Each row is followed by its class.
[  6  22  -7 -12  14   0   6  18 -13  15  15 -12 -16 -32 -18   1  15  12
  16 -12   9  -9 -20  20  12   8  -5  -4  45  10  17   0 -12   0] | E
[  1 -29   6  10   2  -8   0 -14  -5 -31  -5  14  34  28  12   8  16  -3
 -12  -3 -14   1  14   3 -16 -11   8  29 -58 -10 -10   4  11  18] | E
[-17 -24  13  -2   4  -3  -7 -28   8 -23   8  21  35  28  16   0  -6 -42
 -20   3  -9 -10  12  -4   2 -27   8  36 -68 -15   1  23  13  14] | R
[ 10 -19   5 -12 -15 -12  -3  15  -3 -20  40 -11   4 -13  -2  23  18  13
  12 -10   3  14 -21  17  11   3  -1 -12 -13   3  19 -17   4  -3] | G
[  7 -20   5  -4  -1  -8  -2   0 -13 -21  12   5  17   2   1  17  25  19
   0  -9 -14  12  -9  16  -4   0   5  15 -26   5   3   5  11  13] | E
[ -9  64  48  30  35   0  16  -5  -7  47 -31  -8 -47 -27  16 -58 -38 -14
 -34  -7   6 -41  16 -25  -3   2 -11  -5  34  14  -9   4 -11 -21] | B
[ 13  32  -9 -17   5   3  -5  36  -7  12  34 -19 -13 -21 -27  16   8  22
  24   1  15  17 -39  14  13  17   8 -19  40  10  37   5 -10  -8] | H
[  9   3   9   2   6   4  -2   8 -12  -5  16   1  -4 -11  -3  -6  10  -6
 -10   4  -1 -21 -14  10   8   3  -5  12 -11  -1   1   2  -2  -9] | L
[ -1  43  27 -11   8   2  17  36  -5  36  25  -1 -47 -30  -6 -28 -13  35
   9  -5  12 -16 -22 -13  -5  18 -20 -26  68   4  14 -20  -2  -8] | G
[  6  -2  21   9  -5  -1 -11   6  -4  -6 -12 -17  -9 -17   4  10   0 -21
   4  -9   1  -7  -6   9  11  -6  -2 -18 -26  -5  17 -10 -10   6] | Z
[ -1  -1  11   7  14  -5  -1 -11  -3 -12  -7   3   9  -4  13  -7   8  -9
  -9  -9  -6 -22   9   8  -2 -10   3  23 -23  -2   3   9   2   4] | E
[ 14  70  13   1  11   0   3  37  -3  44 -22  -9 -60 -51 -18 -30 -20  33
  22  -5   4 -17 -25  -2  14  26 -11 -28 114  22  18 -23 -22 -13] | H
[ 14   7   3  -5  -2  -5 -17  21 -17   4  23  -4   8 -23  -4   1  13  -1
   6  -5  -3  -9 -22  22   3  -4  -3  -3   0   7  16  -3 -14 -17] | P
[ -5  21   7  15  -1  -3  20  18  -1  26 -39 -11 -49 -24 -10 -10 -22   1
  14  -1   4 -12   0 -20  12  18 -15 -13  53   4  -2 -21 -22   4] | J
[ -2  13  -9  -6   3   2  -5  25 -10   3  35 -10   9  -3 -13  18   4   9
  11  12   7  12 -21   3   7   7  14  -6 -12  -5  29   6  -9   3] | H
[ 11  30  10  -7  -4 -13 -14  29 -18  25   2  -5 -22 -46  -8 -11   0  22
  16 -12  -7 -12 -30  11   8  10 -20 -18  58  21   8 -23 -27 -16] | P
[ 16 -22  17  -3 -21  -8 -22  -4  -3 -34   1 -13   9   6  -7  23  20  -4
   7 -14  -4   5 -14  16  15 -13   3  -9 -26   2  10  -5   0   5] | Z
[  5  41  -4 -26  14 -10   9  29 -30  45  27 -21 -35 -64 -31   5  11  34
  28 -17   4   3 -40  19  18  21 -21 -22  87  17  22 -15 -25  -5] | E
[ -6  64  33  12  15   0   9  27 -10  55 -37 -26 -64 -58  -1 -34 -31 -12
   9 -15   9 -28   2 -16  20   9 -18 -41  70   3  17 -24 -39  -3] | Z
[ -8 -13  -7  -8  -5  12  -8  -5  -5 -15  39   5  23  16   3  15  11  -5
   3   6   5  10  -6   2  -6  -7   9   5 -28  -4   9   3   2   4] | Q
[ -6   8  15   9   3   2   9  -6   0  -3 -11  -5 -18   8   3 -15 -12  -9
  -8   3   6 -23   7 -15   0  -1  -5  13  -3  -4   3   9   1  -5] | J
[ -7  33  40  -6   7  -4   0  11 -11  29  -9  15 -25 -29   5 -25 -21  -4
  -4 -15 -12 -21 -12  -8   6   9 -20  -4  33   6   0 -11  -6   7] | R
[  1  -2  -2   1   6   9  -7   4  -9   6  29  -6   3 -18   4   8   1 -14
   2  -2   1   4 -17  13   0   2  -1  -2 -11  -4   9  -7  -4 -11] | Q
[ -7  23  18  -3   7   7  15  15 -19  16  16  -8 -24  -3 -19   2  -3   4
   1   6  17 -10 -11 -19  -6  16 -12  -4   9  -5  11   5  -5   3] | J
[  5   7   1 -10  -2   7  -2  20 -14  17  25 -10 -11 -31 -13  12   5  17
  20  -8   4  19 -29  11  -2  13  -9 -21  40   7  12 -20 -10  -8] | Q
[  0  17  33  26   6 -10  -6   8  -6  15 -34  15  -5 -15  33 -37 -21 -11
 -18  -4 -19 -29  15 -10 -18  -1  -9   7 -19   0  -6 -15 -11  -5] | P
[ 16 -11  -5  -7 -17  -4  -1   9  -7 -12   3  11  -8  -7 -11   6  14  16
  10  -3 -11   0 -18  15  21   4  -6   3  18   7  -2  -9  -6   0] | L
[  1  13  17  -5   2  -3  13  21 -23  18   3 -19 -26 -17 -27   6   1  16
  10  -1   8  -1 -20 -10  -8  16 -18  -7  39   3   4 -13  -8  -6] | J
[ -4  33  13 -10  11 -10  12   7 -20  24  -4  -1 -24 -28  -6 -15   2  28
   7 -12  -4 -12  -6  -4  -4  13 -20  -2  52  14   2 -14 -10   8] | E
[ 14 -53 -13  -3 -20  -1  -9   0  -5 -47  19   8  32  14  -4  37  32   0
   3   8 -10  17 -14  22  11  -3   9  14 -57  -4   0   1   6  11] | L
[  8 -17 -19 -20 -20  -6 -12  11  -8 -22  36  -4  26  17 -20  37  22  32
  21  12  -4  34 -31  12  -4   3  13  -2  -7   1  20  -8   4  10] | H
[  7  -8 -29  -9   0   2  -2  -6   5  -8  45 -15   9   5 -19  24  15  -2
  11   4  13  31 -14   8  17  -4  15  -7  17  11   6   5 -12  -4] | Q
[  8   8  18   7  -6 -11  -8  20 -13   9 -14   8   0 -15   9 -16  -4  17
   2  -4 -14  -9  -6  -1 -12   3 -11  -6  11   9  -2 -23 -14  -4] | P
[  0 -72   3  21 -26  -8 -10 -33   1 -57 -14  19  49  50  26  19   5   4
 -19   4 -24  22  16   4 -12 -26  13  24 -87  -2 -26   6  22   9] | B
[  2  48  27   1  -1   4   0  26  -5  36 -20  -1 -45 -45  -4 -20 -14   5
  24 -11   2 -12 -13 -11  21  25 -21 -13  58  11  -7 -17 -19 -11] | K
[-15  11  31  12   0   5  -3   0  -1   2 -25   3  -4 -15  21  -6 -11 -16
   8   2   0 -15  17 -22  -1  10 -14   8 -21  -2 -17 -11  -7   6] | K
[ -3 -37  -1  -8 -21  -2  -8  -3 -21 -23  36   6  37  28  -4  31  18  15
  -6   5  -6  34 -22  11  -8 -12   8   6 -53  -5   0   7  14   4] | B
[ -6 -20  14  20   2   2  -9 -15   6 -37   0  13  42  46  18   4   0 -14
 -20  19  -4  -8  20 -13 -27 -12  19  28 -86 -20   2  12  16  15] | H
[-18 -16  19  10  15   4  -1 -18   4 -19   5  28  33  38  17 -10 -14 -38
 -29  13  -7  -8  20 -20  -7 -21  10  33 -76 -20 -10  28  14  18] | R
[ -4 -23  -5   2  -9   1   3  -2 -15   0  18   2   9   4  -9  16   4  17
  -1   8   0  16 -18   6  -4  -5  -3  -8  -5   2  -7  -4   2   2] | B
[ -7  18  50   2  16  -1  -4   7  -9  12  -7  19  -7  -7  14 -20 -18 -17
 -22 -10 -17 -16  -5 -12  -9   0 -10  14 -14  -3  -6   5  12   6] | R
[ -1  -7  12  -5 -11   8  -6   6   3  -6  13   7   4   0   4  14  11   1
  13   6  -3  15 -11  -1   9   5   6  10 -29   1   1   5  10   3] | K
[-11  22  16  -9  10   5   6  21  -6  26  11  16 -15 -19  -8  -6 -18  -4
   7  -2   2   1 -13  -6  17   5  -5 -11  22  -3  10   7 -11  17] | R
[  7  19  -8   6  10   2  15   5   9  15   4   2 -31 -12 -12 -16  -2  -5
  -4   6   4 -16  -4  -5  28   5   1  -1  39   6   0   5 -19  -1] | L
[-12  59  62  12  26  -1   4  -8   1  43 -47  30 -47 -35  31 -69 -52 -23
 -24 -15 -20 -51  10 -26  -1   6 -26   8  22  -1  -3  -6   2  -4] | R
[  2  58  31   2  12   5   7  24  -7  42  -9 -17 -56 -35 -12 -26 -19   5
  10 -11  15 -25 -11 -14  18  10 -14 -41  61   6  17 -11 -26   2] | Z
[  0  56   7 -19  10  10   4  42 -16  45  23 -29 -51 -42 -35  -5  -3  14
  25  -3  26  -9 -35  -5  28  10 -10 -47  75   7  34  -5 -29  -2] | Z
[  3 -56 -18 -16 -35  -4 -12  10   2 -38  27  -3  39  21 -11  64  36  12
  35  10  -5  55 -20  10  13  -3  14   8 -40   4  -7  -4   6  18] | K
[ 13 -40 -16   9 -18  -3  -2   2   3 -34  -5   8  15   8   0  22  15  -5
   6   6 -10  11  -2  15  22  -1   7   7 -31  -2  -7  -6  -8  13] | L
[-13 -15  25  20  19  -4  -3 -38  10 -20  -9  21  23  27  28 -18 -19 -46
 -36   8 -11 -19  31 -19  -7 -21   4  34 -62  -9 -22  22  13  15] | R
[  8 -20 -22 -11 -14 -14  -8  24 -21   5  27  -2  18 -12 -15  18  16  20
  19   2 -11  21 -26  15  -1  -2  -6  -8  14   5   3 -16 -20  -6] | P
[  4 -46 -17 -24 -19 -11  -7  10  -8 -19  28   8  25   2 -20  47  19   7
  21   2 -17  49 -34  19  15  -5   4   1  -8   4   5  -4   7  21] | R
[ 14  32  47   7   8  -6  -7  -7 -13   2 -17   4 -26 -28  11 -35  -5   0
 -20 -13 -10 -46  -5   1   4  10 -22   9  12   9  -7 -12  -5 -16] | L
[ -4  65  25 -11  13   9   3  34 -14  52  15 -11 -43 -46  -5 -22 -17  15
  14 -14  11 -14 -25  -7   5  19 -16 -27  75  13  19 -19 -22 -16] | Q
[ -1  27  -9 -21  14  -8  12  29 -31  40  19 -16 -24 -53 -29   3  10  26
  25 -12  -1  -2 -30  14   9  14 -19 -12  69  10  17 -16 -21  -5] | E
[ 11 -15 -31  -4 -12  -5 -10  17   1 -16  16 -10  14  -1 -14  34  13  10
  24  12  -4  30 -22  17  13   3  17  -6   3   3  19  -8  -7   5] | H
[  1 -41   3   0  -6  -2 -11 -15   9 -35   2  24  32  29  10   8   1 -22
 -10  -3 -17  10   0   8   3 -19   9  26 -50  -9  -6  14  17  12] | R
[  3 -23  -1  21   0  -6   2 -30   9 -26   4  -2  18  33   6   3   3 -13
 -26   3   4   5  13  -2   9 -18  20   9 -39   8 -15  17   2   1] | B
[  8 -11  -9 -21 -26  -5  -2  15 -16   3  26   1  -3  -2 -32  22  19  44
  18  -7  -5  35 -44  15  14  -4   2 -16  46  16   8  -7  -1  -6] | B
[  5  28  15  32  28  -1   1 -16  13   0 -14  -4  -6   1  11 -22 -20 -27
 -20  11   8 -20  23 -15  -2   2  12   9 -17  -3   2  12  -6  -3] | H
[-14 -15  -3  11  -2  11  10   2  -7   0  13  13  14  25   4   5  -6   2
 -10  15   4  10  -1  -7  -5 -12  11   2 -39  -7  -1  15   6   9] | B
[  7 -14  13   5  -2  -1  -6   6 -10  -6   3 -16  -2  -6  -4  14   6 -15
   3  -5  -1   2  -6   6   3  -8  -3 -16 -24  -9   9  -6  -6   4] | Z
[  9 -14   8  -3 -13  -9  -6   6  -1  -7  -7  22   2  -1  -4   4  -6  -3
   8 -13 -18  17 -13  12  19  -4  -3   5  10   2  -7  -1   1  11] | R
[  4 -59 -28 -17 -19  -1 -15  -6  -7 -43  53  -6  49  25  -7  53  30  15
  17   7  -4  51 -21  15  -6  -9  10   0 -38   1  -1  -6   5   5] | Q
[ -6  25  27  13  14   2  10   3  12   4   5   2 -23 -10  23 -37 -20 -13
 -16  -5  10 -41  11 -11   2   1  -7   3 -11  -5  13  -2   5 -11] | G
[-10 -22  27  12  -9  -3   2 -14  -7 -26 -15   5  10  36  15   3   0 -10
 -20   4  -8 -11  13 -20 -29  -4  -4  29 -52 -12 -12   1  18   9] | J
[  3  45   8 -22   1  -5   6  43 -21  51  18 -38 -55 -63 -35  12   2  14
  34 -15  12   3 -43   8  34  14 -16 -52  78  17  36 -23 -32  -3] | Z
[  3  19 -13 -30  -9   1  14  51  -9  21  67  -9 -23 -23 -30  17  12  30
  30  -3  18  18 -43   9  24  13  -2 -31  44   1  37 -11 -10  -2] | G
[ 13  -5 -17 -12  -8  -2   5   9 -11   5  32  -8  -5   0 -33  20  14  28
  14   4   7  35 -33  11  15  -3   5 -21  44  15   1   1  -6  -8] | B
[ 15 -26  26  12 -15  -4 -19 -18   2 -37 -18  -2   8  12  14   4   7 -12
  -6 -10 -13  -6   3   9   3 -15   3  -4 -50  -5   3  -6   8   6] | Z
